(68): [137  81 114  86]
(51): [136  83 127  96]
(191): [113 110  83 131]
(83): [120  74  90 114]
(200): [128  99 113 116]
(22): [113 110 102  88]
(101): [118  55  87 107]
(64): [123 178 117 160]
(126): [123 178 117  99]
(54): [114 175  96 159]
(116): [128 163 112 145]
[115 176  95 159]
(54)
[113 110 102  88]
(22)

(90): [164 134 136 112 124 112]
(104): [ 77 121 117 143 101 141]
(3): [ 47 121 118 106  98 124]
(81): [120 132 135  94 129 104]
(110): [120 123 122  96 104 122]
[ 46 122 118 106  99 125]
(3)
(3)?
[ 47 121 118 106  98 124]
(110)?
[120 123 122  96 104 122]

(173): [121 127 175 100 123 135 103 144 159 105 157 145 108 151 125  96 183 128
 119 150 161 137 144 143]
(20): [123  92 200  86 140 131 138 118 113  57 111 158 113 132 120 106 149 104
 129 117 133 148 176 119]
(184): [125 157 136 121 135 122  99 151 139 112 137 138 124 153 107 106 148 124
 115 149 151 133 145 129]
(113): [132 129  84 138 116  92 154 110 108 143 115 110 141 120 136 145  68 118
 163 127 112 135 132 104]
(183): [141 191 112 124 139  78 118 150 140 130 135  98 131 148  98 106 125  99
 157 141 149 148 177 121]
(206): [132 113 116 119 109 124 114 138 129 123 128 151 114 113 139 126 137 122
 144 109 129 139 132 129]
(55): [133 136 106 141 149 124 105 145 135 136 130 112 123 136 127 117 167 139
 123 113 132 137 144 174]
(166): [123  74 131 117 115 150 119 138 132 113 145 160 120 159 139 118 174 139
 134 116 132 145 151 150]
(153): [137 137 114 132 119 144  74 163 150 135 168 133 103 132 128  99 186 132
 137 115 151 142 140 152]
(122): [132 113 116 119 109 124 114 138 129 123 128 151 101 113 139 126 137 122
 144 109 129 139 132 129]
(136): [141 191 112 124 139  78 118 150 140 130 135  98 121 148  98 106 125  99
 157 141 149 148 177 121]
[136 136 115 131 119 144  74 165 150 135 168 132 102 131 127 100 185 133
 138 115 149 140 142 152]
(153)
[133 113 116 118 109 123 114 138 128 123 128 150 114 112 137 125 138 122
 144 109 131 139 132 130]
(206)
(166)?
[123  74 131 117 115 150 119 138 132 113 145 160 120 159 139 118 174 139
 134 116 132 145 151 150]

(59): [132 105 109 137 123  81 119 107  99]
(156): [146 121  91 132 121 129  82  58 159]
(159): [114 140 136 162 113 133 117 100 122]
(12): [169 139 108 149 120 191  83 101 125]
(8): [126 159 166 199 152 178 113 107 115]
(49): [135 162 121 177 140 180 131  93 150]
(8)?
[126 159 166 199 152 178 113 107 115]
[131 105 109 137 124  81 117 105 100]
(59)

(86): [158 156 119 136 178 181 138 161  71]
(175): [168 109 131 136 170 125  92 126 100]
(131): [125 180 100 124 118 134  93 125  75]
(76): [116 163 150 149  87  88  80 105 187]
(97): [135 112 158  95  94  89  76 142 105]
(172): [139 137 159 136 140 115 111 141  93]
(142): [150 105 201 148 156 126 116 124 182]
(15): [ 84 102 107 148 158  85 169 166 127]
[158 156 118 136 178 181 137 161  71]
(86)
[135 111 158  93  93  91  75 142 106]
(97)
[168 109 132 136 171 125  93 127  99]
(175)
[148 106 203 148 154 124 117 125 180]
(142)
(175)?
[168 109 131 136 170 125  92 126 100]

(48): [154 134 124 156 121 157 149 118 118 146 140 142 112 117 146 145 145 123
 157 142 116 152 145 143 107 135 113 110 150 113 100 138 155]
(134): [128 177 160 151 174 159 111 147 141 171 129 102 149 163 104 123 106 125
 167 112 127 139 136 116 114 133 148 149 112 144 133 175 169]
(6): [130  95  93 140 111 129 136 112 100 103 102 117  94 125 131 113 119 101
 118 102  95 117 109 102  87 105 108 116 129 115  93  87 104]
(39): [ 63 147 150  73 164  80  61 146 147 117 106  80 167 163  67  90  74 127
  86  87 156  75  89  89 164 106 160 165  67 154 187 137  95]
(42): [ 92  87  65  85  79  86 122  65  78  94 151 156  83  88 143 150 148  94
  76 134 164  78  79 146 164  81  73  75 138  72 132  79  71]
(39)?
[ 63 147 150  73 164  80  61 146 147 117 106  80 167 163  67  90  74 127
  86  87 156  75  89  89 164 106 160 165  67 154 187 137  95]
[154 133 124 155 122 156 150 119 118 144 140 142 111 117 145 146 145 123
 157 142 116 151 144 143 107 135 114 110 149 113 100 138 156]
(48)
[ 63 147 152  74 165  77  62 147 147 118 106  79 165 165  67  89  72 127
  85  87 155  75  89  89 165 106 159 166  67 154 187 137  95]
(39)
(6)?
[130  95  93 140 111 129 136 112 100 103 102 117  94 125 131 113 119 101
 118 102  95 117 109 102  87 105 108 116 129 115  93  87 104]

(146): [178 172 170 104]
(9): [ 70  77  63 172]
(82): [156 173 132 120]
(14): [102 155 139 118]
(92): [189 129 185 110]
(146)?
[178 172 170 104]
[156 173 131 121]
(82)
(9)?
[ 70  77  63 172]
(14)?
[102 155 139 118]
[189 129 186 110]
(92)

(35): [144 152 154  79 149 179 110 170  94  57 122 131 162 112 156 166 115 145
 155 101  99]
(137): [144 152 154  79 149 157 110 170  94  57 122 131 162 112 156 166 151 145
 155 101  84]
(138): [144 152 154  79 149 179 110 170  94  57 122 131 162 112 156 166 115 145
 155 101  84]
(129): [144 152 154 139 149 157 110 170  94  57 122 131 162 112 156 166 139 145
 155 101  84]
[144 152 154  79 149 179 110 170  94  57 122 131 162 112 156 166 115 145
 155 101  84]
(138)
(138)?
[144 152 154  79 149 179 110 170  94  57 122 131 162 112 156 166 115 145
 155 101  84]

(85): [179 198 200 137 195 200 135 132 118 197 113 111 193 134 128]
(108): [127 121 129 201 136 194 117 186 190 125 199 195 126 123 190]
(11): [144 110 106 171 116 167 115 182 207 112 214 158 119 117 188]
[177 196 201 136 195 200 136 130 117 197 114 110 195 134 129]
(85)
[127 121 128 201 136 194 118 185 190 126 200 195 125 123 191]
(108)

(34): [130 132 156  77 196  99 156  94 158  79 192  48 198  81 197  68 201]
(75): [136 102  99 154  80 120 116 166  73 144 103 184  48 177  78 200  92]
(100): [160  82 141 120 114 128 101 152 101 141 118 105 150  82 186  50 179]
(25): [146 128 130 127 132 107 127 123 122 154 119 110 129 134 162 113 146]
(61): [165  90 151 102 112 130 160  98 144 128 127 123 151 114 182 108 143]
[160  82 140 121 116 128 100 153 101 140 118 105 150  82 187  51 177]
(100)
[164  90 153 103 112 131 159  98 143 128 128 121 151 115 182 109 141]
(61)

